Each row has a class, written after it.
[-24  17  -2 -20 -12  24  -1  31   0  -6   2  10 -16  46  -6   6  11 -24
 -19  16  14 -20  -6  21  47 -42   5 -28  -6  23  26  27] : Pur
[-28  41 -74  64  -9 -16 -17 -50 -45  29 -11 -41  41  48  14   4 -31  58
   9 -41   5 -23   0 -24  14   6 -22   3 -28   9 -53  -6] : gigal
[ -2 -15  22 -36   9  15   8  25  30 -15  -5  11  -1   7   4  24  12 -44
 -13   2   4  -8  18  18  36  -9  23 -19  10  23   3  13] : Gem
[ -3   3 -33  37   7 -28  -6 -35 -23  17 -11 -46  12 -13   8   6 -17  28
   6 -42  10  20  20 -26 -13  41  17  15   7  -6 -63 -23] : robef
[ -1   5  11  -5  20  -1   2  22 -20  16  -3 -28  12  26  14  22 -14 -41
  -9 -16  12  16   9   9  16  35  40  -1   5  26 -66 -21] : babut
[-26  38 -42  27  -7   6 -18  -4 -29  31  -6 -30   8  58  -4  -3 -14  40
 -10 -17  15 -23  -4  -6  32 -18  -5 -11 -26  21 -21  12] : Pur
[ -1  23 -62  57  10 -34 -23 -68 -53  52 -41 -32  39  -6  -3 -28 -30  74
  23 -60 -22   7  -3 -32 -42  19 -26  29 -15 -16 -36  -9] : Gem
[-29  47 -79  96  -6 -11 -28 -66 -82  49 -18 -54  58  70  29 -10 -43  86
  11 -53  12 -20 -21 -26  -2   7  -5  19 -37  14 -66 -16] : gab
[ 27 -66  51 -72  20 -14  10  30  56 -48  15  11 -27 -85 -20   9   1 -92
  -4  36  -4  43  35   9 -12  52  26  -2  47 -21   3 -10] : gigal
[ 31 -45  16 -11  46 -35  17  -2  61 -17   4 -33 -19 -92 -17 -12  10  -9
  23 -25  -5  46  44 -40 -14  71   9  33  36 -25 -38 -20] : logob
[  2  -5  14 -23  14  -5  17  15 -11   3 -26  -7  -2   7  13  -3  -8 -73
  -3   2  -1  26  13  25  13  10  13 -12  -1  21  -6  11] : Teka
[-35  60 -40  38  -1  11  -1  -8 -82  48 -32 -42  44 102  31  15 -21   0
  -5 -33   8 -20 -26  27  36 -18   7  -6 -35  46 -43   9] : babut
[  4  -9  -5  -7   0   8   7  28  -7  -7  -2 -22  13  12  21  20 -25 -45
 -12  12  19  -1  14  21  22  12  23 -18  -2  29 -15  -1] : gigal
[ -6 -19  30 -37   7  11  19  22  39 -11  12  22 -15  -2  -3  -8  17 -50
 -12  20  -1   7   6  20  11 -12  10 -21   2   7  21  15] : Teka
[ -9  20 -18  26   7 -17 -15 -20 -41  34  -6 -18  12  12  -3  -9  -7  33
   5 -32  -8   9  -9 -19 -27  15   9   9  -5  -8 -38 -27] : babut
[ -3  -6   5  -1   6 -15 -12 -38  -9  11  -5  15 -16 -42 -40 -37   9  36
  23 -11 -25  11 -10 -33 -56   4 -10  11  18 -48  28 -14] : logob
[-30  19 -38  32  -9   1  -3 -32 -22  21  -1 -20  20  44  12  -4  -6  23
  -7 -12  10 -13  -3  -8  25 -14   6  -2  -9  11 -22  15] : robef
[ 13 -42  17 -28  11 -12 -13 -26  45   7   8  41  -9 -73 -41 -46  22  42
   5   4 -30   5   4 -29 -54 -16  -8   6  14 -52  49 -11] : Gem
[  8 -40  41 -54   6   8  13  26  23 -24   2  12 -25 -27  -4  11   7 -75
 -16  29  12  28  22  19   7  14  48 -15  35  -3   7  -1] : robef
[  47  -64   37  -37   39  -32   11   -2   37  -24   -9    2  -29 -114
  -18  -43   11  -22   10    5  -21   61   35  -25  -44   55   17   30
   39  -37   14  -29] : gab
[ -7  16 -23  24   9 -16 -14 -13 -39  35 -14 -22  -3   1 -21 -16 -22  18
   3 -26  -4  10  -1 -22 -22  13   2  12   1 -12 -33 -12] : Pur
[  0  -7   2  -7  15   2  -7   0   0  19 -13   1  14   6   0   4  -6 -12
  -6 -14  -2  -8  17 -12  11   3  16  -5   3  10 -21  -4] : Gem
[-35  44 -34  49 -19   7 -30 -36 -82  40 -19 -36  27  89  12   1 -33  35
  -2 -23   9 -21 -27  -3  18  -9  21  -9 -21  25 -47 -12] : gab
[  0   3  -8   7  13  -5   4  17 -46   7 -26 -28  17  29  22  13 -19 -34
   2  -8  11  -9  14   4  23   5  25   2  -2  39 -46  14] : Faz
[ -6  -4 -10  23  -2   0  -3 -20 -21  11   2  -2  10  10   5 -21 -13  16
   0   0  -2   5 -13  -6 -15  -2  11   7  -1  -5   5 -11] : gab
[  8 -15 -12 -15  11 -22   1 -10  -6 -19 -27 -17   9 -40   3   3 -10 -37
  10  -8  -2  24  18   6  -2  27 -11  10  12  -6  -4   2] : gigal
[ 26 -45  36 -50  26 -18  23  21  43 -22  -4  -1 -18 -63  -2 -11   2 -72
  -1  16 -10  52  29  19 -12  40  12   4  16  -6   0   7] : Teka
[-12  27 -30  25   4 -15   2 -19 -52  21 -38 -26  18  30  21  -2 -18 -19
   5 -30   1  14   2   8   4   5  -2  -4 -20  20 -34   9] : Teka
[-11  38 -69  85  -5 -26  -8 -45 -57  52   0 -59  44  44  21 -17 -43  62
   8 -49   3  -2 -11 -16 -21  16  -6   5 -39  11 -71 -10] : Teka
[ -3 -23  19 -54  -7   8  -2   7  13 -29 -11  38 -16 -31 -15 -11  10 -46
  -2  37 -12   8  -1  22 -10 -16 -12 -12  14 -12  72  14] : gigal
[ -2  -3  19  -9  17   1   5  13 -10   5 -12 -27 -10   2  -7  13 -14 -34
   4 -18  10  11  16  -1   9  35  37  -6  19  11 -42 -10] : logob
[ 11  -2  -9   2  29 -15  14   6  -7  -6 -28 -65   9 -13  15  18 -18 -32
  13 -33  11  28  31   4  29  59  16  12  13  22 -61   9] : logob
[-21  25 -16  22  -6  11 -24 -15 -45  49 -22 -22  28  63   6  15 -39  21
  -6 -20  -1 -24  -6   1  13 -11  32 -11 -17  21 -55  -7] : Gem
[ -9  27 -54  65  16 -20  -6 -48 -29  44  -3 -58  31  13  -2 -21 -26  83
  18 -56  -1 -10  10 -48  -7  27 -10  14 -18  -9 -69 -14] : logob
[-19  16 -10   4   7   4  -4  -5  -7  16   5   2  12  31   3  -3  17  11
  -4  -9   0  -8 -11  -5  13 -12  -5  -1 -11   7  -4  -3] : babut
[ -5   4 -26  30  13 -24  -9 -43 -38   9 -29 -28  17  -5  10 -21 -13  10
  17 -26  -8  24  -1 -14  -8  20  -1  21   0  -3 -24  -6] : gab
[ -6  -2  -8  13  11  -9  -4 -19  -9  -6  -6 -10   0   3   5 -16  12  11
   4 -18   2   3   2 -16  12   6   9   2   3   7  -9 -12] : gab
[ 19 -22   2   1  17 -21  12  13  18 -11   5 -29  -3 -27  15   4 -12 -35
   1  -6   9  38  24   6 -12  38  26  -5   5   8 -37  -6] : Teka
[ 14 -35  25 -47  19  -3  12  35  53 -20  23   4 -29 -40 -27 -14  11 -42
 -17  23   5  22  28   3  13  13  17  -5  20  -6  14  11] : Pur
[ 14 -58  46 -72  12   5  24  24  69 -44  13  38 -41 -60 -14  -4  37 -71
 -14  43   5  32  27  10   6   3  23  -6  41 -19  54  10] : robef
[  1 -36  39 -41  -4  -7  -3   7   7 -10  -1  33 -22 -38 -28  -8  11 -24
   4  25 -10  -1  -4  -8 -26 -16   8   7  26 -26  21   4] : Faz
[-31  19 -34  22 -28  10 -12 -21 -31  17   8   8  24  46   5   0 -24  15
  -7  15   6 -28 -27  10   0 -29 -14 -10 -23   4  24  11] : gigal
[ 28 -64  57 -86  31  -2  23  54  83 -42  12  28 -52 -81 -35 -10  26 -89
 -16  35   4  45  41   9   9  20  20  -3  43 -17  33  11] : Pur
[ 28 -42   1 -21  28 -25  17 -10  29 -18 -10 -21  -6 -69   1 -15   5 -24
   6  -4  -3  47  34  -5 -13  42  17  22  30 -22 -12  -6] : robef
[  2   4  -6 -14   7  -1  -2  12 -30  20 -21  -7  -7  -5 -13 -24 -14 -24
  -5   5  -4  12   1  12  -1  -2  -2  -5  -1   0  10  15] : Pur
[-32  46 -48  31 -16  -1 -17 -22 -69  35 -28 -12  11  55  -3 -16 -20  21
  -1 -17   4 -13 -21   8  12 -28 -19  -7 -23   9   1  25] : Pur
[-18   6 -16  24  -1   5 -13 -34 -12  22   7   8  11  24  -4 -40   3  46
   0   5 -14 -16 -18 -23  -5 -22  -6   3 -13  -8  20  -6] : gab
[ -3 -15  -2 -18   2  -5   1 -24 -15   6 -25  22  -6 -23  -6 -25   7 -24
   0   9  -1  23   2   2 -23  -6   0   6  12 -17  44   8] : robef
[-10  25 -65  73   6 -35 -10 -67 -26  38  -4  -7  18  -5  -2 -48  -3  89
  22 -46 -18   5 -12 -47 -57  -3 -38  16 -28 -27  -8 -14] : Teka
[  4   1 -23  16  -2  -9 -10  -6 -17  27  12  -5  -3 -13 -19 -34 -20  39
  -5   4  -3   3  -8 -10 -31  -3  -3   4  -8 -22   7  -2] : Pur
[ 10 -15 -22  29  20 -42   7 -38  24  15   7 -13   1 -54  -9 -34   1  41
  14 -34 -14  29  18 -40 -42  33 -17  22  -5 -31 -31 -17] : Teka
[-14  14 -17   5  -1   5  -7 -12 -35  29 -34 -10  30  40  11   9 -19 -16
  -3 -15  -1 -13  -5  15  20 -15   4   0 -10  22  -6  15] : Gem
[ 11 -12   1 -22  19  -8   1  22  -6   2 -19 -17 -11 -21  -8 -12  -9 -40
  -6   3   8  24  16  10   9  17  11   4  11   5  -4  11] : Pur
[-44  42  -2 -11 -16  42  -4  25 -55  11 -11   3  20 111  23  41   4 -54
 -16  12  19 -27 -37  49  47 -47  20 -35 -15  43   0  21] : babut
[ -4 -20  34 -50  -6   9  11  13   3  -5  -1  48 -20  -9 -13 -28   9 -68
 -10  46 -16  18  -9  28 -17 -28   0 -27   2 -10  63  28] : Teka
[-51  61 -43  39 -13  19 -17 -24 -67  52  -9  -9  40 105  14  -2   2  37
  -7 -22   7 -43 -38   4  25 -48 -13 -15 -42  26  -6   9] : babut
[-28  38 -36  31  -7 -11 -21 -15 -55  25 -23 -36   2  43  -8  12 -21  17
   1 -35  14  -4  -7  -5  11   0   8  -3  -9  11 -44   1] : Pur
[ 34 -70  52 -42  17 -11   9  36  41 -11  29  19 -17 -67 -20 -25  -4 -39
  -6  43  -5  16  20 -13 -32  13  35  11  31 -17   7  -8] : Faz
[  6 -15  23 -28  14   6   5  27   1  -1 -15 -16   6  12  10  42 -21 -66
 -11  -5  10   8  24  22  27  28  48 -12  19  25 -50  -2] : Gem
[ -4 -16  11   2   2  -9 -19 -34 -14  10   6  15  -6 -18 -23 -42  -4  26
   7   8 -22  12 -13 -21 -43   2  15   7  11 -31  19 -26] : gab
[ -5  12 -41  45  13 -26 -14 -61 -12  25  -8 -16   9 -33 -26 -41   2  94
  27 -48 -18   1  -2 -58 -44  12 -31  28  -4 -41 -11 -15] : logob
[-55  46 -31   9 -33  34 -10  -7 -47  12 -16  13  21  98  14  22  -9 -12
 -14  11  12 -53 -27  24  50 -60 -14 -34 -28  33  24  28] : gigal
[ 14 -31   3   5   2 -20 -16 -34   6  -2  16  24 -16 -58 -23 -52   9  45
   9  12 -16  25 -13 -29 -66  12  -3  18  14 -43  47 -24] : gab
[-24   5  27 -29 -15  19   2  20 -10  11  -2   7  -7  49   2  12 -13 -59
 -15  27   1   0 -13  38  17 -20  26 -33 -12  22   0  17] : Teka
